Below are the code and all the weights of a small trained network. Each question names an input and a class and asks about switching units off, where a switched-off unit gives its printed mean instead of its output.

import numpy as np


def w(rows, s, z=0):
    codes = np.array(rows[::2]) - 128.0
    scale = np.full(codes.shape[1], s)
    scale[-1] = z or s
    return codes * scale


def norm(h):
    return h / np.sqrt((h * h).mean(-1, keepdims=True) + 1e-5)


def f(y):
    return y / 2 * (1 + np.tanh(0.7978845608 * (y + 0.044715 * y**3)))


def log_softmax(a):
    a = a - a.max(-1, keepdims=True)
    return a - np.log(np.exp(a).sum(-1, keepdims=True))


def net(x, mask):
    res = np.array(x, float).reshape(1, 4) / 4 @ E
    u = 0
    for l in range(3):
        y = f(norm(res) @ A[l][:, :-1].T + A[l][:, -1])
        res = res + np.where(mask[u : u + 4], y, B[l][:, -1]) @ B[l][:, :-1]
        u += 4
    return log_softmax(norm(res)[-1] @ U[:, :-1].T + U[:, -1])


A, B = {}, {}
E = w([
[124,157,130,149,141,130,118,95],'x0',
[114,28,82,156,137,190,176,218],'x1',
[77,99,50,147,247,165,147,128],'x2',
[47,131,199,201,174,83,32,47],'x3',
],0.014)
A[0] = w([
[10,48,62,151,254,135,177,207,77],'L0N0',
[2,81,141,210,166,78,75,72,4],'L0N1',
[107,182,231,156,124,68,18,30,233],'L0N2',
[45,96,149,116,68,98,215,130,165],'L0N3',
],0.0085,0.003)
B[0] = w([
[106,46,5,113,138,182,195,118,248],'L0N0',
[42,118,167,151,153,106,125,177,196],'L0N1',
[133,158,137,123,83,83,38,59,237],'L0N2',
[163,74,139,170,90,161,85,184,142],'L0N3',
],0.014,0.012)
A[1] = w([
[128,69,78,125,195,108,227,38,19],'L1N0',
[244,134,190,16,162,183,165,141,1],'L1N1',
[2,58,93,225,190,94,74,123,175],'L1N2',
[55,89,97,181,245,57,118,106,236],'L1N3',
],0.0098,0.0042)
B[1] = w([
[183,79,56,74,137,175,137,119,195],'L1N0',
[64,113,176,123,93,97,179,137,156],'L1N1',
[54,108,213,250,196,160,113,154,245],'L1N2',
[54,55,184,143,161,150,67,174,226],'L1N3',
],0.014,0.011)
A[2] = w([
[225,164,128,73,73,106,57,40,2],'L2N0',
[246,163,108,117,116,184,139,187,94],'L2N1',
[242,187,97,152,60,190,176,194,101],'L2N2',
[216,134,65,135,136,136,123,145,56],'L2N3',
],0.013,0.0048)
B[2] = w([
[207,152,4,62,107,43,111,32,251],'L2N0',
[134,223,169,97,100,65,191,135,207],'L2N1',
[125,196,211,60,139,103,209,162,255],'L2N2',
[73,195,124,106,99,176,59,150,164],'L2N3',
],0.013,0.0062)
U = w([
[15,85,251,223,205,98,32,148,55],'0',
[69,32,51,135,212,240,192,215,196],'1',
[183,207,182,39,67,123,241,214,205],'2',
[214,220,91,64,41,39,45,42,6],'3',
],0.014,0.0025)

Each question gives the input, the list of numbers given to net, and the class t.
The units are the neurons (one row each of A and B). Each row of codes is followed by its name. A weight is (code - 128) times the scale printed after its matrix; where a second scale follows, it is the last column's (A, B and U).
mask holds one flag per neuron, layer by layer. A switched-off neuron (its flag False) gives its mean, the last column of its row in B, instead of its output. The means were averaged over made-up inputs and are rounded, as every weight is.
A unit's drop is (log p(t) with every unit on - log p(t) with that unit switched off) / (log p(t) with every unit on - log p(t) with every unit switched off).
The circuit of an input: a set's keep is (log p(t) with only the set's units on - log p(t) with every unit switched off) / (log p(t) with every unit on - log p(t) with every unit switched off). Starting from all 12 units, units are removed one at a time, each time the one whose removal leaves the highest keep (on an exact tie, the one counted first), for as long as the keep stays at least 0.8.
units of the circuit, in order: the units of the circuit, biggest drop first
unit that matters most: the unit with the biggest drop
k most important neurons: the k neurons with the biggest drops, biggest first
top k neurons in layer l: the k neurons of layer l with the biggest drops, biggest first
drop when u is switched off: that unit's drop, to one decimal
input [-6,1,2,-4], class 2: units of the circuit, in order	L0N1, L1N2, L1N3
input [-1,-1,-8,-3], class 3: unit that matters most	L1N2
input [5,6,-1,-3], class 2: units of the circuit, in order	L0N1, L1N3, L1N2
input [8,1,-4,-3], class 2: 2 most important neurons	L0N2, L1N2
input [-6,-8,-3,7], class 3: top 2 neurons in layer 0	L0N2, L0N0
input [2,3,-2,-1], class 2: 3 most important neurons	L1N2, L0N1, L0N2
input [1,2,-1,-3], class 2: 2 most important neurons	L1N2, L1N3
input [-7,1,-7,0], class 2: 2 most important neurons	L0N2, L2N2
input [8,-7,-6,8], class 3: 2 most important neurons	L0N2, L2N0
input [7,-7,-4,2], class 3: drop when L2N2 is switched off	0.0
input [4,-8,1,2], class 3: drop when L0N2 is switched off	1.9
input [-6,-8,0,3], class 3: drop when L0N2 is switched off	0.9
